In the rows, 128 means zero.
Each name stands for a flat space through zero: a line, a plane or more. A row that begins with a name and a colon came from that space; any other row is followed by the name of the space it lies nearest, among the names in its block.
j793-j263: [145 145 124 103 139 116 122 168 136 129  35 120 152 110 102 145  77  71
 142 109 124 161 102 164]
j319-j772: [187 114 123  35 135 128 122 209  56 128 137 148 171 108  81 137  87  65
 147 154 122 143 177 117]
j739-j249: [ 99 129 140 165 106 121 116 107 120 129 198 153  99 170 151 139 188 145
 148 114 131  79 149 112]
j793-j263: [117 152 100 203  66 177 146  69 133  94 240 189  86 129 152 111 185 150
 103 171  33  38 168 119]
j351-j804: [105 136 114  82 151 100  73 134  58  84 148 186  78  58 101  96 126  44
  89 167 148 111 177 152]
j739-j249: [112 161 148 156 172 144  71  70 128  70  95 118 173 107 156 128 135 120
 129 147  30 122  94 143]
j351-j804: [ 75 153 144 179 148  97  98  78 152 120 102 134 102 133 149 126 150 125
 127 102 159 114 101 133]
j793-j263: [140 107 134 118 120 141 138 144 130 138 142 104 145 154 137 141 138 158
 144 122 113 138 124 125]
j319-j772: [148 139 147  95 139 144  99 138  82 117 160 141 143 135 129 138 149 107
 161 126  99 119 153 122]
j310-j343: [166 105  94 137  93 133 190 172 166 145  92 113 183 134 102 142  64 136
 115 154  99 139 115 117]
j319-j772: [155 160 141 144 137 158 163 100 174 163  83  96 138 132 136 124 111 165
 143  92 151 162  91 115]
j319-j772: [118 130 138 132 147 133 106 103 118 110 142 124 135 123 142 121 144 139
 124 139 107 124 127 123]
j319-j772: [ 91  90 118 137 146 124 110 100 143  93 124  93 121 104 150 107 134 167
  76 164  98 144 104 154]
j351-j804: [118 168 123 175  90 135 126 119 140 121 133 170 104 146 132 147 150  93
 153 106  91  81 132 147]
j351-j804: [107 148 121 181  96 118 116 137 158 109  88 143 137 157 136 166 133  92
 153 109  63  96 102 167]
j310-j343: [147 166 166 124 165 142  99  91  92 126 162 143 165 137 139 128 151 128
 168 121 120 113 145  77]
j310-j343: [147 113 147 131 149 139 142 107 129 142 162 101 180 151 142 125 132 188
 137 141 130 135 128  68]
j310-j343: [136 152  77 151  66 114 131 174 104  90 139 223 128 106  84 144  97  18
 118 174  53  52 176 148]
j739-j249: [151 127 125  92 114 158 134 151 110 132 143 127 105 121 124 127 137 122
 136 121 115 139 142 153]
j877-j959: [ 92 102 134 148 175  84  89  85  99  87 172 140 179 114 135 107 127 142
  89 195 124  99 145  65]
j319-j772: [ 72  94 116 202  83 106 127 109 152 110 192 141 109 179 160 145 182 166
 117 142  92  67 131 127]
j793-j263: [103  70 114 155  96 132 146 143 174 122 124  75 133 166 156 148 144 190
 113 133  78 138  91 166]
j351-j804: [137 149 141 177 104 159 160 108 188 156 100  96 136 174 155 152 143 174
 164  79 105 134  84 136]
j351-j804: [142 128 143  98 189  99 121 111  98 136 128 130 176  98 108 100  89 128
 112 158 197 148 145  53]
j793-j263: [163 139 119  81 120 146 160 167 137 164  76 115  96 105 102 122  94 108
 132  95 179 176 121 160]
j877-j959: [110 110 130 132 135 103 115 127 113 121 154 136 137 136 129 128 136 130
 121 144 141 113 142 106]
j739-j249: [ 98 124 132 167 137 124 112  83 136 105 156 127 132 133 152 120 153 158
 111 148 104 105 122 114]
j877-j959: [148 109 126  54 113 150 105 167  42 115 228 165  84 115 117 118 171 100
 133 149 119 108 202 138]
j351-j804: [157 149 143  85 207  98 100 129  99 116  53 125 214  77  93 114  49  78
 122 157 153 167 120  83]
j877-j959: [157 152 123 121 140 162 119 107 104  96 146 148 162  94 123 113 115 113
 118 170  58 114 145 113]
j310-j343: [123 103 126 133 128  86 136 160 136 142 109 122 167 155 115 148 103 123
 136 129 156 129 123 103]
j877-j959: [112 124 108 140  71 120 154 167 155 154 114 140  58 149 121 145 141 108
 136  85 161 121 126 180]
j310-j343: [113 119  92 129  91 122 123 156 117  98 133 164  91 103 112 127 124  79
  99 155  89 101 147 177]
j739-j249: [128  77 106 147 119 150 138 122 149  87 143  89 186 128 147 128 117 184
  88 193  18 128 108 133]
j877-j959: [ 97 121 124 139 139 110 106 103 115 105 152 144 108 110 134 110 142 125
  99 152 135 111 140 125]
j319-j772: [128 156 149 180 151 146 137  58 162 134 131 111 161 141 156 119 137 183
 134 124 120 123 102  80]
j877-j959: [133 137 123 121 106 142 136 142 131 138 124 134  92 129 126 132 138 116
 137 106 132 130 130 158]
j793-j263: [149 145 162  62 227 116  78  95  62 111 125 126 179  70 114  89  99 111
 117 162 172 163 148  67]
j739-j249: [157  90 104  82  92 122 154 216 118 143 113 123 138 140  97 152  97 100
 136 130 123 144 141 155]
j739-j249: [144 128 128 144 129 142 142 120 147 126 116 110 172 137 133 135 113 150
 132 139  89 132 111 113]
j793-j263: [120 158 152 153 143 110  96  95  87 118 193 181 151 150 133 133 161 107
 159 135 130  69 167  64]
j310-j343: [132 147 134 101 140 160 111 117 125 119 103 112  89  98 137 115 139 121
 126 109 115 157 114 179]
j793-j263: [ 77  86 122 176 101  98 132 125 164 130 143 109 108 174 154 145 160 171
 119 119 135 110 108 140]
j319-j772: [ 82  78 124 160 114 137 110 102 147  93 170  92 113 151 174 130 181 193
 102 150  60 115 108 161]
j739-j249: [ 94 147 140 160 136  63 116 127 133 150 106 160 120 152 116 142 125  90
 149  95 215 105 130  97]
j877-j959: [144 131 163 124 155 119 124 131 130 154 113 100 183 170 136 152 127 149
 176  97 150 145 112  88]
j310-j343: [ 75 114 136 141 133  62  95 139 115 129 130 149 101 150 127 141 148  98
 134 109 191 107 136 128]
j739-j249: [144 151 135 122 155 151 118 106 133 114  90 113 153 102 131 120 109 125
 126 133  94 150 107 135]
j310-j343: [164 114  86 104  94 154 170 187 162 126  50 104 138  97  99 135  63 104
 104 141  76 167 101 191]
j319-j772: [ 82  97 103 149 130 109 134 111 173 114  83  97  87  96 136 104 113 153
  64 143 146 154  91 173]
j793-j263: [103 172 163 153 166  70  74  98  79 122 162 195 154 147 122 138 148  71
 168 120 179  70 165  54]
j351-j804: [148 143 141  99 170 131 123 116 118 133  97 115 150  98 118 110  99 124
 124 130 156 162 121 109]
j877-j959: [157  94 147  51 156 140 113 155  69 133 180 108 147 127 125 121 141 147
 139 143 142 154 161 105]
j351-j804: [110 157 137 158 147 107 102 114 149 112  61 129 153 127 130 144 110  94
 141 112 109 128  93 143]
[129 117 116 180  66 128 165 139 141 146 201 159 135 190 134 154 157 151
 151 130 106  66 155  91]
j351-j804
[124  70 137 150 136 132 168  94 155 153 195  75 162 166 158 113 147 251
 105 154 156 138 123  56]
j310-j343
[138 190 145 163 168 102 124  75 118 136 126 178 173 111 110 111  98  98
 137 139 178  97 145  36]
j319-j772
[103  92 165 107 164  79 117 128 110 170 163 102 122 170 139 128 158 174
 148  96 252 147 137  74]
j793-j263
[112 111 148 145 139 108 107 120 116 122 164 124 163 168 146 145 155 149
 149 132 118 106 133  94]
j793-j263
[ 91  77 163 159 138  84  99 130 123 129 178 100 187 219 164 171 177 182
 170 120 121 102 121  81]
j793-j263
[140 149 141 144 120 159 148  92 135 151 174 131 106 143 145 117 160 169
 142 110 146 117 138 100]
j739-j249
[132 126 148 117 176 126 104  98 107 113 139 114 176 117 137 115 124 148
 124 153 120 137 128  87]
j877-j959
[152 111 124  49 142 127 101 183  67 110 129 137 133  98 101 127 111  75
 129 148 117 147 159 153]
j319-j772
[109 123 110 131 102 118 107 153 114  99 130 155 106 124 122 141 137  82
 123 139  84 101 139 172]
j351-j804
[130 188 157  98 141 145  89 115  87 136 138 164  59 116 130 124 172  76
 171  71 167 123 151 155]
j739-j249
[137 136 125 142 117 120 136 132 120 131 150 155 149 140 118 135 123 115
 138 138 124 100 147  97]
j351-j804
[125 137 119 171 149  94 147  93 142 129 127 151 180 113 112 109  83 133
  98 171 160 106 134  49]
j319-j772
[190 134 145  49 140 184 127 156  79 136 156 115 140 117 122 125 134 129
 158 123 102 159 154 131]
j877-j959
[109 137 137 163 133  99 120 116 139 131 120 139 148 151 131 142 129 122
 143 119 142 108 120 104]
j739-j249
[ 60  34  99 147 101  39 146 182 165 145 110  99 104 164 121 144 116 152
  86 133 211 136 111 144]
j310-j343
[166 164 154 114 136 154 109 128  85 125 165 155 171 147 128 146 145 105
 183 122  84 103 156  94]
j877-j959
[138 137 123 141  99 144 148 125 124 140 176 153 108 143 129 128 149 135
 138 125 129  99 153 112]
j351-j804
[138 121 138 117 127 165 132 124 144 132 119  86 121 138 150 132 147 167
 139 107  98 157 103 159]
j319-j772
[175 127  73 149  44 150 193 195 153 130 117 164 157 135  90 155  76  87
 127 157  46  95 143 145]
j877-j959
[164  97 137  67 127 138 134 178  88 147 165 115 149 147 117 139 131 136
 153 128 138 145 156 113]
j877-j959
[197 132 129  73 131 152 163 177 115 160 104 115 176 125  97 136  80 117
 154 123 137 165 137 106]
j319-j772
[172 166 128 117 128 194 140 102 126 120 133 128 131  99 132 112 126 135
 131 135  68 136 129 136]
j310-j343
[121 140 135 103 119 134  85 128  53 102 224 190  85 123 128 122 184  86
 141 142 113  75 195 126]
j877-j959
[150 165 130 117 104 194 144 114 145 142 121 118  61 116 143 120 157 138
 143  83 109 148 116 185]
j351-j804

Rows lie near named flat spaces through zero. A row that begins with a name and a colon came from that space; any other row is followed by the name of its block's space that it lies nearest.
j508j546: [119 112 141 155 211 137  97  95 186 116 155  84  74 190 156 171  56 122
 131 188 123  52  66 176]
j508j546: [121 112 133 140  79 170 110 134 138 138 139 129 118 176 127 113  90 120
 126 106  81 100 132 101]
j508j546: [ 95 125 150 179 151  95 100 153 115 127 124 115 125  92 161 138 104 113
 145 152 175 114 145 127]
j198j810: [129 137 119 118 227 125 148  69 167 119 120 102 105 132 126 154 128 118
 120 183 142 104  65 208]
j508j546: [134  68 150 172  82 119 112 132 146 139 122 124 102 130 112 168 119  58
 152 125 157 145 124 123]
j711j799: [143 113 158  98 154 108 142 137 105 118 148 130 115 123 113 173 146 154
 136 127 154 172 124 125]
j508j546: [141 157 106  84 154 127 131 126 135 111 147 135 142 157 117 114 132 182
 121 135 104 125 118 114]
j711j799: [120 142  70  94 144  78 118  85 192 102 100 154 173 166  12 118 156 101
 167 199 150 191  74  82]
j322j631: [150  86 173 155 107 129 110 129 122 141 145  93  72 148 178 204 101 116
 112 125 142 120 130 133]
j711j799: [156  95  99 126 123 119 123 109 188 117 132 138 123 161  75 138 134  87
 155 143 130 132  88 136]
j198j810: [ 83 145 143 131 215 129 137 139 117 114 138 136 140 101 115  99 112 145
 154 147 141 109 115 161]
j198j810: [115 168  73 135 103 162 110  71 180 139  95 111 139 186 136  84 100 112
  93 160  68  76 102 121]
j198j810: [118 143  89 144  73 167 109 119 159 138 115 133 145 168 128  70 101 112
 117 117  70  82 131 105]
j711j799: [ 75 145 147 163 174  75 102 116 120 126  99 108 132 102 133 157 113 110
 140 198 192 151 122 113]
j711j799: [127  82 122 206 128  98  96 109 187 134 106 104 100 119 137 162 105  32
 152 170 178  99  99 165]
j198j810: [144 132 102 125 125 136 130  83 166 133 111 112 117 155 128 138 130 106
 109 150 113 114  98 149]
j198j810: [111 136 124 135 200 150 134 122 148 118 143 123 121 130 136 102 101 135
 136 140 113  71 100 183]
j198j810: [111 138 176 122 227 110 136 160  84 111 164 117 112  90 167 153 114 186
 136 137 163 115 134 164]
j322j631: [147 137 118 110  83 133 123  96 135 139 113 113 119 167 134 154 134 132
  95 136 107 147 124  98]
j711j799: [146  97 159 153  91 118 131 129 106 147 117 110  99 100 163 179 141  97
 114 113 159 150 147 138]
j508j546: [ 82  98 169 168 165 128 122  91 139 140 105 103  96 129 111 173  99  65
 143 176 163 138  91 157]
j711j799: [175  88  98 144  68 134 133 114 171 138 116 133 119 132 113 132 151  66
 131 104 123 125 118 148]
j322j631: [131 146 131 103  99 124 129  92 117 139 106 112 123 155 129 163 140 139
  95 148 122 170 126  93]
j508j546: [108 157 126  77 133 110 151 121  97 121 110 155 168 115  66 117 170 154
 136 137 139 207 133  85]
j711j799: [ 90 176 104 130 156 116 122 129 122 122 109 136 166 108 127  78 126 146
 129 152 129 117 136 117]
j322j631: [155 129  84 129  54 153 143 112 146 145  99 141 147 123 121  88 159  91
 109  93  96 124 140 132]
j322j631: [141 131 102 134  95 140 152 125 127 140 104 143 148  88 127  90 163  99
 121  97 122 127 144 153]
j322j631: [175 104 156 131 131 153 166 136  97 144 142 111  88  80 197 159 152 131
  96  73 130 105 147 206]
j198j810: [ 91 200 153 114 166 107 103 144  67 124 135  99 135 128 207 137  99 227
  87 158 129 118 165  80]
j711j799: [133 114  87 120  55 153 107  75 196 135 105 132 131 221  59 123 112  78
 129 151  80 140  86  77]
j322j631: [138 103 116 168  78 121 107 130 153 138 115 123 121 130 137 132 120  79
 134 126 137 116 134 121]
j198j810: [145 144 138 100 170 126 128 192  96 103 187 142 135 119 162 106 119 217
 135  92 115  96 157 125]
j508j546: [118  77 157 170 103 130 127 110 138 147 106 118 100 117 111 168 124  49
 143 134 159 149 114 147]
j322j631: [156 137 131  98  70 166 184  96  85 161  92 127 126  93 147 131 188 119
  74  77 104 167 152 154]
j508j546: [ 99 141 142 116 163 105 141 112 110 126 108 131 141 104  97 140 147 124
 137 158 162 175 119 125]
j322j631: [114 141 154  80 107 167 156 103  90 142 120 132 128 154 101 137 140 154
 103 112  92 176 129 101]
[ 65 140 155 159  80 183 133 129  83 161  95 130 139 110 140  82 105 103
 112  99  95 121 161 113]
j508j546
[126 101 122 131  75 176 114 136 154 131 146 145 125 187  93  99  95 111
 143  98  72 105 121  99]
j322j631
[136 115 136 134  93 118 126 120 122 138 114 122 121 126 128 156 140 108
 121 128 142 157 135 112]
j198j810
[ 99 174 117 102 126  87 132 112 100 127  89 138 171 105  96 123 165 144
 123 164 158 200 140  76]
j711j799
[ 83 128 150 139  61 130 124 154  81 144 102 154 160 104  94 102 136 110
 143 105 134 184 171  61]
j508j546
[121 153  80 143  75 151 111  47 183 152  71 100 127 185 130 119 114  78
  85 172  88 108  97 117]
j198j810
[146 137 117 115 145  72 129 150 117 112 130 140 149  89 121 138 165 146
 143 137 176 165 142 116]
j508j546
[ 82 133 150 144  68 170 145 126  82 159  91 141 146 101 117  92 133  96
 117  94 107 154 161 108]
j508j546
[222  98 123 114  71 140 122 150 138 130 174 110  84 164 199 173 130 163
  92  73  97  91 147 133]
j198j810
[170  92 115 142  41 199 175 136 120 160 116 149 124  88 143  80 165  75
 109  26  80 101 158 187]
j322j631
[ 81 115 155 156 174 134 135 135 119 128 123 135 129  95 107 114 112  98
 159 138 151 123 118 160]
j198j810
[157  88 139 136 146 132 130 138 149 121 157 125  99 135 130 153 120 115
 144 115 134 107 110 164]
j711j799
[181 112 154 111 122  94 133 116 110 132 136  96  87 126 175 220 153 148
  95 133 163 163 132 132]
j198j810
[143 101 135 150 143 108 127 119 145 128 125 116 107 112 134 163 133  93
 136 142 163 129 113 161]
j508j546
[170  75 188 112 183 124 149 166 101 114 190 122  77 111 151 196 130 160
 143  94 156 129 125 179]
j711j799
[112  88 149 133  56 172 130 108 134 149 114 138 116 172  73 136 115  75
 136 109  96 161 117  95]
j508j546
[113 146 129 123 118 132 136 136 103 133 117 137 146 108 129 106 138 139
 122 117 124 139 148 116]
j508j546

Each name stands for a flat space through zero: a line, a plane or more. A row that begins with a name and a colon came from that space; any other row is followed by the name of the space it lies nearest, among the names in its block.
j285-j475: [138 131 104  92 143 139 134 123 108 135 104 130 128 141  88 143 138 166
  98 185 121 113 153 133]
j503-j86: [118 156 142 126 134 124 136 147  97 125 108 124 108 129 125 126 125 121
 120 109 109 120 113 115]
j285-j475: [139 120 122 132 116 131 126 127 151 111 145 144 137 120 138 137 127 127
 131 140 126 141 124 140]
j503-j86: [174  61  92 167 123 165 135 104 163 124 187  75 134 194 144 144  83 115
 128 160 111 124 107 137]
j813-j179: [118  51 103 103 137 143 168 116 175 113 139 137 133 194  77 115 131 139
 133 151  95  67 129 116]
j285-j475: [143 147 152 150 133 127 100 119 138 154 166 115 116 107 186 130 118  99
 130  78 139 159 126  84]
j503-j86: [142  99 111 130 122 138 131 124 134 115 124 121 126 140 108 142 124 139
 119 168 123 111 127 146]
j813-j179: [154 111 115  77 122 142 143 130 193  75 158 206 128 123 112 155 144 150
 103 163  72 120 134 111]
j813-j179: [155 175 134  99 108 132 129 153 162  67 155 212 127  82 154 162 136 133
 108 138  79 171 113 128]
j221-j290: [142 174 115 130 114 134 131 139 127 109 154 153 158 117 162 140 119 128
 133 140 126 193 115 160]
j813-j179: [127 154 127 109 114 133 154 154 151  78 147 189 135 126 137 140 131 123
 130 132  85 152 100 133]
j221-j290: [136 193 148 134 104  89  86 146  86  98  64 112 143  50 115 101 112 156
 122  63 123 136 155 226]
j503-j86: [139 213 123 107 141 139 149 171  34 107  75 111 100 145 103 147 105 150
  82 149  69 130 104 147]
j285-j475: [ 59 173 128 119 151 115 152 121 103 200 141 140 178 151 159  88 159 111
 180 106 203 191 136 103]
j221-j290: [138 122 154 143 124 125 114 141 118 114 111 119  81 106 128 144 125 113
 110 115 108  96 112 102]
j273-j452: [122 105 143  38 141 105 104 113 171 119  78 213 105  54  56 140 200 187
  85 159 124  61 205  89]
j273-j452: [153  83 156 183 130 139  96 118 125 153 142  75  63 119 161 160 116  85
 114 129 144  98 103  61]
j285-j475: [171 126 134 134 140 141  97 125  88 139 100  80  73 116 114 163 113 141
  74 156 110  91 137 105]
j221-j290: [ 93 128 109 137 130 123 141 114 123 166 138 124 179 147 138 105 142 125
 170 144 192 169 136 152]
j813-j179: [119 138 121 105 118 128 147 138 157 100 144 185 149 122 130 131 144 132
 138 141 116 150 122 135]
j221-j290: [ 99  89 137 147 134 138 147 133 121 148 125 131  94 148 128 150 153  96
 140 176 159 107  94  68]
j273-j452: [136 162 106  55 171 173 184 153  93 126 129 176  78 190  98 187 149 148
  63 230  61 115 105  30]
j285-j475: [160 161  98  79 135 146 118  94 206 146 228 207 191 111 192 148 148 146
 128 153 146 233 169 101]
j273-j452: [129 190 134  89 155 133 134 133 111 148 143 147 126 133 148 128 131 134
 107 102 104 158 139  83]
j285-j475: [110 144 122  88 145 123 145 122 145 138 140 155 154 145 120 102 139 143
 134  99 116 135 151 116]
j503-j86: [126 112 140 182 130 142 140 144  85 137 123  67  83 168 144 139 100  85
 131 126 122 106  73 100]
j813-j179: [119  64 102  93 154 149 167 113 148 136 127 122 119 202  70 122 135 147
 116 166  99  61 138  95]
j813-j179: [ 75 172 116 101 153 131 174 145  74 162 106 142 144 171 114 116 152 131
 142 158 150 151 117 109]
j221-j290: [127 124  96 101 142 123 127  91 154 158 151 110 198 159 117  78 116 163
 146  90 141 146 185 174]
j503-j86: [136  95 119  97 123 126 131 122 168  98 122 160 133 122  90 128 140 155
 117 143 103  93 149 142]
j273-j452: [182 109  88 132 161 160 103  82 101 194 149  34 131 179 128 139  92 156
  90 166 143 128 170 121]
j503-j86: [107 116 134 121 120 107 105 104 169 151 140 165 163  80 142 114 165 132
 157 122 191 154 165 131]
j285-j475: [ 90 160 106 125 146 132 141 120  74 194 115 123 159 143 136 133 159 133
 147 199 214 182 136 123]
j221-j290: [145 112 146 140 138 112  90 100 143 154 133  70 128 120 134  88 101 130
 127  31 122  98 167 130]
j503-j86: [150 102 115 113 128 139 135 118 167 107 153 134 135 150 119 125 114 139
 119 121  90 112 135 131]
j273-j452: [148 140 137 132 145 129  99 108 122 166 143  95 120 119 153 125 117 127
 114  97 138 137 152 100]
j273-j452: [150 151  90 100 155 150 137 111 103 159 141  97 152 177 119 128 109 161
 104 156 118 149 155 136]
j273-j452: [134 108 139 114 126  99  78  95 159 147 111 125 146  68 112 103 145 157
 128  89 162 109 196 151]
j221-j290: [171 122 140 124 132 144 119 131 153 103 157 129  88 129 144 152 106 119
  93 108  66 109 116  85]
j813-j179: [151 101 138 162 115 128 113 127 139 109 134  92 110 128 135 126  98 113
 126  94 106 103 114 141]
[187 125 122  72 143 141 112 115 170  99 146 146 108 123 106 142 114 168
  67 111  44  93 168 105]
j285-j475
[ 86 134 114 111 151 134 170 135  92 157 109 121 136 184 102 112 140 129
 140 149 139 120 119 111]
j813-j179
[111 103 138 165  98 117 138 143 151  92 132 137 137 122 137 115 121  99
 166 104 130 126  92 163]
j285-j475
[119 113 156 122 136 122 138 131 167 116 154 137 109 144 139 101 119 102
 136  41  80  96 118  80]
j503-j86
[109 153 143  95 130 103 112 114 168 141 145 180 163  84 146 101 157 137
 147  75 150 158 169 119]
j503-j86
[150 164 132 111 162 148 123 122 103 167 151 109 100 148 155 147 119 125
  93 124 110 143 133  57]
j273-j452
[102  82 126 138 141 139 147 117 136 161 141 122 115 164 127 133 147 106
 145 160 160 110 114  75]
j221-j290
[141 139 139 121 142 139 149 143 133 107 150 114 104 172 135 116  93 113
 113  63  49 104 104  96]
j503-j86
[137  98 120 153 116 117 102 105 140 138 125  91 154 115 124 107 115 136
 145 112 160 124 153 179]
j273-j452
[112 112 126  92 121 120 141 137 147  98  99 182 127 109  84 134 161 151
 123 163 119  98 138 136]
j273-j452
[ 92 174 107 117 114 135 198 173 110  77 131 176 165 176 124 119 122 120
 158 145  91 170  70 174]
j273-j452
[110 180 123  93 134 126 156 147 119 114 130 169 151 139 128 117 134 137
 131 116 103 159 123 134]
j273-j452
[106 179 155 133 138 116 129 145  94 145 120 124 115 119 154 114 128 106
 135  75 128 146 114 100]
j503-j86
[117 158 122 131 131 151 177 163 100 107 143 145 113 177 143 149 118 103
 128 157  91 150  67 102]
j273-j452
[159 143 120 105 128 135 125 130 144 101 140 141 131 127 124 133 112 147
 104 117  80 129 138 140]
j221-j290
[112 112 112  93 123 136 166 148 133  88 103 182 122 143  79 148 154 147
 119 198 103 101 113 132]
j273-j452
[128 130 141 148 126 119 111 124 123 140 128 105 125 115 144 118 120 116
 136  95 141 130 130 129]
j221-j290
[116 114 118 114 132 134 147 130 128 127 121 144 127 145 108 135 143 134
 128 165 130 117 124 119]
j221-j290
[ 92 107 109 120 101 119 168 138 175  83 140 186 184 142 112 103 142 129
 177 134 129 144 112 186]
j285-j475
[123 213 138 110 142 125 136 155  67 130 105 126 120 126 137 126 118 133
 109 102 101 156 120 127]
j503-j86
[148 132 140 149 108 121 107 131 146 103 140 132 127  94 152 133 116 118
 131 102 121 141 121 149]
j813-j179
[123 131 134 132 124 127 132 135 128 121 129 135 124 126 133 129 129 120
 133 124 125 130 117 124]
j273-j452
[ 87 117 118 132 136 130 170 137 110 137 118 116 141 184 109 103 127 117
 156 126 131 115 105 132]
j813-j179
[144 111 104  70 119 132 151 124 206  69 158 199 167 138  99 118 132 164
 123 124  65 121 151 158]
j285-j475
[119 131 137  98 132 123 132 135 138 116 114 169 114 109 109 137 153 139
 115 140 116 111 136 105]
j273-j452
